Below are the code and all the weights of a small trained network. Each question names an input and a target symbol and asks about switching units off, where a switched-off unit gives its printed mean instead of its output.

import numpy as np


def w(rows, s, z=0):
    codes = np.array(rows[::2]) - 128.0
    scale = np.full(codes.shape[1], s)
    scale[-1] = z or s
    return codes * scale


def f(y):
    return np.maximum(y, 0)


def softmax(a):
    e = np.exp(a - a.max(-1, keepdims=True))
    return e / e.sum(-1, keepdims=True)


def log_softmax(a):
    a = a - a.max(-1, keepdims=True)
    return a - np.log(np.exp(a).sum(-1, keepdims=True))


def net(x, mask):
    ids = ['ΔΞΠΨαβγεζηθμστω'.index(c) for c in x.split()]
    T = len(ids)
    res = E[ids] + P[:T]
    u = 0
    for l in range(2):
        r = res
        for j in range(2):
            rows = slice(2 * j, 2 * j + 2)
            q, k, v = (r @ M[l][rows].T for M in (Q, K, V))
            z = softmax(np.where(np.tri(T) > 0, q @ k.T / 2**0.5, -1e9)) @ v
            o = O[l][rows]
            res = res + np.where(mask[u + j], z, o[:, -1]) @ o[:, :-1]
        u += 2
        y = f(res @ A[l][:, :-1].T + A[l][:, -1])
        res = res + np.where(mask[u : u + 4], y, B[l][:, -1]) @ B[l][:, :-1]
        u += 4
    return log_softmax(res[-1] @ U[:, :-1].T + U[:, -1])


Q, K, V, O, A, B = {}, {}, {}, {}, {}, {}
E = w([
[86,80,118,4,94,83,65,162,196],'Δ',
[71,12,199,79,74,146,236,162,172],'Ξ',
[80,130,67,89,89,172,165,112,100],'Π',
[214,118,89,75,150,139,98,176,208],'Ψ',
[220,215,65,103,59,182,163,101,142],'α',
[137,156,123,110,71,116,133,114,125],'β',
[49,109,124,170,149,104,153,150,144],'γ',
[48,168,154,117,149,119,138,97,166],'ε',
[81,142,178,145,171,79,103,132,180],'ζ',
[156,116,119,137,103,124,145,145,120],'η',
[96,129,134,143,214,177,165,125,154],'θ',
[122,122,153,131,158,142,155,117,132],'μ',
[138,103,168,140,175,115,126,136,140],'σ',
[169,199,24,128,67,141,160,189,255],'τ',
[99,130,78,136,69,134,169,138,113],'ω',
],0.017)
P = w([
[136,159,187,137,145,193,151,181,89],'0',
[111,158,248,158,90,168,131,171,130],'1',
[134,107,182,174,115,179,134,98,147],'2',
[114,125,196,172,88,170,104,130,139],'3',
[90,221,110,79,143,142,130,236,30],'4',
[159,124,99,119,144,108,192,83,143],'5',
[124,182,84,88,143,95,175,156,90],'6',
[68,126,115,173,90,179,8,131,78],'7',
[130,99,145,162,85,88,126,37,191],'8',
[97,100,107,165,86,128,38,69,133],'9',
[129,187,12,60,146,41,190,121,92],'10',
[113,137,92,108,108,52,113,43,149],'11',
[115,171,89,85,106,5,150,67,144],'12',
[97,99,90,148,79,59,17,28,148],'13',
],0.011)
Q[0] = w([
[156,53,88,91,113,103,176,77,254],'0.h0',
[110,75,159,220,70,224,53,62,157],'0.h0',
[171,198,67,56,188,27,249,182,153],'0.h1',
[151,62,119,165,115,97,155,6,173],'0.h1',
],0.027)
K[0] = w([
[151,51,70,138,135,71,149,2,182],'0.h0',
[148,166,101,53,189,13,241,151,90],'0.h0',
[114,72,142,210,66,234,20,70,178],'0.h1',
[155,73,67,131,151,58,170,20,161],'0.h1',
],0.025)
V[0] = w([
[62,133,118,128,209,133,152,133,169],'0.h0',
[93,156,82,78,122,229,128,56,178],'0.h0',
[172,147,136,133,177,121,104,99,125],'0.h1',
[108,179,194,7,146,110,76,83,144],'0.h1',
],0.013)
O[0] = w([
[136,234,228,79,95,10,198,229,119,128],'0.h0',
[81,113,96,159,59,177,62,255,114,254],'0.h0',
[153,152,35,251,126,154,95,212,9,29],'0.h1',
[183,58,47,218,73,116,212,161,199,184],'0.h1',
],0.0086,0.0036)
A[0] = w([
[144,105,92,49,140,155,161,160,98,121],'0.n0',
[81,10,159,113,105,92,177,125,28,3],'0.n1',
[236,176,107,108,127,153,72,128,169,49],'0.n2',
[81,134,128,174,227,96,109,162,188,72],'0.n3',
],0.012,0.0048)
B[0] = w([
[139,103,190,196,87,119,91,106,162,235],'0.n0',
[192,185,33,104,205,85,48,140,216,180],'0.n1',
[80,178,129,92,183,101,76,130,254,253],'0.n2',
[181,112,101,112,42,136,124,101,98,226],'0.n3',
],0.0092,0.0043)
Q[1] = w([
[124,110,121,103,87,141,162,118,2],'1.h0',
[185,226,81,139,185,135,61,152,213],'1.h0',
[127,152,105,158,156,172,60,151,79],'1.h1',
[147,53,114,26,86,164,134,157,200],'1.h1',
],0.015)
K[1] = w([
[129,119,213,195,218,207,179,171,152],'1.h0',
[25,192,60,168,28,49,116,37,129],'1.h0',
[247,198,126,106,139,194,70,159,199],'1.h1',
[48,186,61,146,4,52,116,26,109],'1.h1',
],0.011)
V[1] = w([
[252,140,122,72,55,150,82,119,112],'1.h0',
[133,224,103,125,77,193,152,94,156],'1.h0',
[81,130,123,132,97,142,166,107,106],'1.h1',
[84,170,104,152,112,101,119,101,153],'1.h1',
],0.023)
O[1] = w([
[182,103,150,50,77,250,168,81,75,205],'1.h0',
[77,238,185,168,61,205,147,107,141,252],'1.h0',
[159,118,194,140,103,118,87,92,162,117],'1.h1',
[163,108,179,154,135,160,152,161,100,250],'1.h1',
],0.013)
A[1] = w([
[115,139,139,143,84,147,127,90,86,253],'1.n0',
[78,131,163,151,138,112,107,80,3,153],'1.n1',
[136,123,132,175,106,85,178,56,84,188],'1.n2',
[96,122,152,154,74,120,156,68,57,205],'1.n3',
],0.023,0.0051)
B[1] = w([
[143,83,7,119,101,50,149,115,187,253],'1.n0',
[224,152,114,114,50,112,18,80,107,162],'1.n1',
[172,191,27,145,142,140,186,159,232,158],'1.n2',
[63,140,246,150,206,180,116,156,65,235],'1.n3',
],0.013,0.048)
U = w([
[127,132,123,145,170,23,59,204,152,219],'Δ',
[174,150,128,93,30,173,169,106,136,26],'Ξ',
[148,154,182,149,23,198,94,155,127,18],'Π',
[143,156,209,83,92,253,160,112,112,115],'Ψ',
[161,172,91,132,144,136,91,51,112,76],'α',
[145,203,143,82,149,204,124,191,149,23],'β',
[77,43,151,76,82,93,69,219,142,194],'γ',
[89,158,133,97,25,47,126,182,113,147],'ε',
[135,182,73,58,167,78,120,133,129,117],'ζ',
[112,91,138,192,156,161,136,58,123,254],'η',
[126,103,171,162,78,93,98,77,122,140],'θ',
[128,95,132,182,67,153,75,147,124,4],'μ',
[170,214,200,129,103,156,132,107,119,195],'σ',
[137,165,93,134,82,147,143,146,59,141],'τ',
[148,128,230,207,61,154,131,199,133,86],'ω',
],0.0054,0.0051)

Each question gives the input, a string of symbols that net reads in full, and the target symbol t.
The units are the heads (2 rows each of Q, K, V and O) and the neurons (one row each of A and B). Each row of codes is followed by its name. A weight is (code - 128) times the scale printed after its matrix; where a second scale follows, it is the last column's (O, A, B and U).
mask holds one flag per unit, layer by layer, with each layer's heads first. A switched-off unit (its flag False) gives its mean, the last column of its rows in O or B, instead of its output. The means were averaged over made-up inputs and are rounded, as every weight is.
A unit's drop is (log p(t) with every unit on - log p(t) with that unit switched off) / (log p(t) with every unit on - log p(t) with every unit switched off).
k most important neurons: the k neurons with the biggest drops, biggest first
top k neurons in layer l: the k neurons of layer l with the biggest drops, biggest first
heads that matter: for each layer, one digit per head in row order, 1 if its drop is at least 0.15 and else 0, layers parted by /
input Ξ Ψ β ε γ, target τ: top 3 neurons in layer 0	0.n1, 0.n2, 0.n3
input τ Δ η γ, target Π: heads that matter	11 / 01
input Δ γ β β ζ ε β η ω Δ β β γ, target Ξ: heads that matter	01 / 10
input β Ξ τ β, target η: 3 most important neurons	1.n0, 1.n3, 1.n1
input θ ω α β σ Ξ β ζ, target ζ: top 2 neurons in layer 0	0.n3, 0.n2
input γ τ β β β θ μ ζ α γ β, target β: top 3 neurons in layer 1	1.n2, 1.n3, 1.n1
input Ψ τ τ η β Ψ ζ β β Ξ β θ Ξ γ, target η: top 2 neurons in layer 1	1.n1, 1.n3
input τ Δ γ μ, target Π: heads that matter	11 / 01
input γ ω θ τ β γ Ψ τ β η Δ Ψ β Ξ, target Ξ: 4 most important neurons	1.n3, 0.n1, 0.n2, 0.n0
input Ψ β γ ε θ, target η: heads that matter	11 / 00
input ζ α γ σ Ψ μ α ε, target τ: heads that matter	01 / 01
input γ Δ ε Ψ Ψ η Ψ Ξ Ψ η μ ζ, target τ: 3 most important neurons	0.n3, 0.n2, 1.n0
input β β Ξ α β Ψ Ψ Δ ζ Ψ β, target Ξ: 3 most important neurons	1.n3, 0.n2, 1.n2
input Ψ Ξ Ψ η Ψ ω ω μ ε β Ψ Ψ β, target η: top 2 neurons in layer 1	1.n3, 1.n0
input α ε β μ, target μ: 2 most important neurons	1.n1, 0.n2
input τ α Ψ Ψ μ, target μ: heads that matter	10 / 00
input γ ε β σ β η Ψ η Ξ, target Ξ: 3 most important neurons	0.n1, 1.n3, 0.n2
input η ε τ β, target α: top 2 neurons in layer 1	1.n0, 1.n1
input Π β η Ψ η, target η: top 2 neurons in layer 1	1.n1, 1.n3
input μ ε ζ Ψ η μ β β Ψ Δ γ ε η, target Ξ: 3 most important neurons	1.n3, 0.n2, 1.n2
input ε β β β, target ω: heads that matter	11 / 00
input η β β β Ψ γ Ψ, target Δ: 2 most important neurons	0.n3, 1.n3
input β Ψ β Ψ β ζ ζ ε β β Ψ ζ, target η: top neuron in layer 1	1.n3
input Ψ θ Ψ ε Ξ, target ω: 3 most important neurons	1.n0, 0.n3, 0.n0
input η β ε β Ψ η, target ω: heads that matter	10 / 00
input ε η β γ, target ω: most important neuron	0.n3
input ζ θ μ, target β: 2 most important neurons	0.n3, 1.n2
input Ψ γ Ξ γ β ζ β β Ψ σ Ψ ε Ξ, target ω: 2 most important neurons	1.n0, 0.n3
input ε β β ω, target ω: 2 most important neurons	1.n3, 1.n1
input β Δ Ψ ε, target η: top neuron in layer 1	1.n1
